Below is a small trained network, with its code and all its weights. Each question gives an input and a class and asks what happens when units are switched off, that is, made to give their printed mean instead of their output.

import numpy as np


def w(rows, s, z=0):
    codes = np.array(rows[::2]) - 128.0
    scale = np.full(codes.shape[1], s)
    scale[-1] = z or s
    return codes * scale


def f(y):
    return np.maximum(y, 0)


def log_softmax(a):
    a = a - a.max(-1, keepdims=True)
    return a - np.log(np.exp(a).sum(-1, keepdims=True))


def net(x, mask):
    res = np.array(x, float).reshape(1, 4) / 4 @ E
    y = f(res @ A[0][:, :-1].T + A[0][:, -1])
    res = res + np.where(mask, y, B[0][:, -1]) @ B[0][:, :-1]
    return log_softmax(res[-1] @ U[:, :-1].T + U[:, -1])


A, B = {}, {}
E = w([
[206,143,117,175,138,151,249],'x0',
[122,53,67,104,193,22,181],'x1',
[155,36,185,178,61,99,124],'x2',
[50,158,104,240,162,73,86],'x3',
],0.012)
A[0] = w([
[188,76,196,178,49,78,114,193],'N0',
[135,58,90,141,83,53,141,153],'N1',
[150,34,44,96,167,123,140,45],'N2',
[84,105,130,61,128,148,90,218],'N3',
[103,107,137,67,151,106,48,51],'N4',
[155,185,145,173,147,139,186,154],'N5',
[40,152,140,187,135,132,127,127],'N6',
[155,102,55,81,156,87,140,101],'N7',
[139,105,106,185,161,175,166,83],'N8',
[168,113,205,15,124,180,130,106],'N9',
[78,121,125,121,66,109,80,80],'N10',
[38,115,138,92,131,150,101,119],'N11',
[108,169,130,245,180,109,104,96],'N12',
[80,81,130,120,52,89,69,68],'N13',
[74,150,83,180,91,91,81,46],'N14',
[117,150,141,91,158,114,94,47],'N15',
[95,124,125,165,123,76,177,3],'N16',
[142,213,180,170,32,232,97,42],'N17',
[120,175,56,86,213,95,144,212],'N18',
[143,232,47,83,164,149,104,104],'N19',
[120,50,159,177,123,99,121,114],'N20',
[135,113,155,161,157,162,222,30],'N21',
],0.011,0.0023)
B[0] = w([
[174,171,190,149,213,185,60,230],'N0',
[72,187,168,77,183,124,78,200],'N1',
[78,156,80,95,139,143,123,190],'N2',
[188,158,137,153,89,103,197,198],'N3',
[180,175,41,117,105,104,180,203],'N4',
[195,201,112,123,105,55,142,175],'N5',
[127,88,132,33,157,204,173,200],'N6',
[74,113,113,70,144,140,94,184],'N7',
[153,176,2,150,66,39,155,162],'N8',
[145,21,117,89,98,211,204,226],'N9',
[182,181,101,120,146,85,127,194],'N10',
[142,165,113,172,123,74,159,193],'N11',
[139,8,110,86,113,229,231,216],'N12',
[189,111,116,155,127,90,114,213],'N13',
[141,91,88,141,61,168,159,204],'N14',
[169,174,76,201,184,109,136,161],'N15',
[123,135,88,97,155,159,110,166],'N16',
[56,143,84,18,126,78,13,251],'N17',
[97,187,215,132,173,158,111,205],'N18',
[172,154,214,188,212,203,89,202],'N19',
[121,164,162,134,164,200,131,196],'N20',
[152,148,59,160,163,98,115,175],'N21',
],0.0077,0.016)
U = w([
[138,4,95,53,102,206,243,99],'0',
[1,146,72,34,134,87,54,114],'1',
[194,154,227,164,194,161,90,103],'2',
[248,162,19,151,108,33,172,96],'3',
[139,125,157,105,119,115,160,254],'4',
[54,54,178,228,39,32,145,48],'5',
],0.0099,0.0091)

Each question gives the input, the list of numbers given to net, and the class t.
The units are the neurons (one row each of A and B). Each row of codes is followed by its name. A weight is (code - 128) times the scale printed after its matrix; where a second scale follows, it is the last column's (A, B and U).
mask holds one flag per neuron, in row order. A switched-off neuron (its flag False) gives its mean, the last column of its row in B, instead of its output. The means were averaged over made-up inputs and are rounded, as every weight is.
A unit's drop is (log p(t) with every unit on - log p(t) with that unit switched off) / (log p(t) with every unit on - log p(t) with every unit switched off).
The circuit of an input: a set's keep is (log p(t) with only the set's units on - log p(t) with every unit switched off) / (log p(t) with every unit on - log p(t) with every unit switched off). Starting from the 12 units with the biggest drops (on a tie, the unit counted first), units are removed one at a time, each time the one whose removal leaves the highest keep (on an exact tie, the one counted first), for as long as the keep stays at least 0.8.
circuit, biggest first: the units of the circuit, biggest drop first
unit that matters most: the unit with the biggest drop
k most important neurons: the k neurons with the biggest drops, biggest first
drop when u is switched off: that unit's drop, to one decimal
input [5,-8,3,3], class 1: unit that matters most	N17
input [-7,0,7,6], class 2: 2 most important neurons	(N0, N20)
input [-5,-2,-4,1], class 3: 2 most important neurons	(N0, N4)
input [-8,6,-8,2], class 2: 2 most important neurons	(N18, N19)
input [0,6,6,4], class 1: 3 most important neurons	(N1, N19, N2)
input [4,6,5,4], class 1: 2 most important neurons	(N1, N19)
input [-2,-1,7,-6], class 2: 2 most important neurons	(N0, N12)
input [8,3,0,-6], class 3: 2 most important neurons	(N21, N12)
input [3,6,8,6], class 2: 2 most important neurons	(N0, N1)
input [-1,-8,-5,-6], class 1: 2 most important neurons	(N17, N12)
input [8,-7,5,5], class 3: 3 most important neurons	(N5, N8, N1)
input [-4,-3,0,5], class 0: drop when N6 is switched off	0.2
input [8,-2,6,-4], class 3: drop when N9 is switched off	0.0
input [4,5,-4,1], class 1: drop when N2 is switched off	0.1
input [1,8,6,6], class 1: circuit, biggest first	(N1)
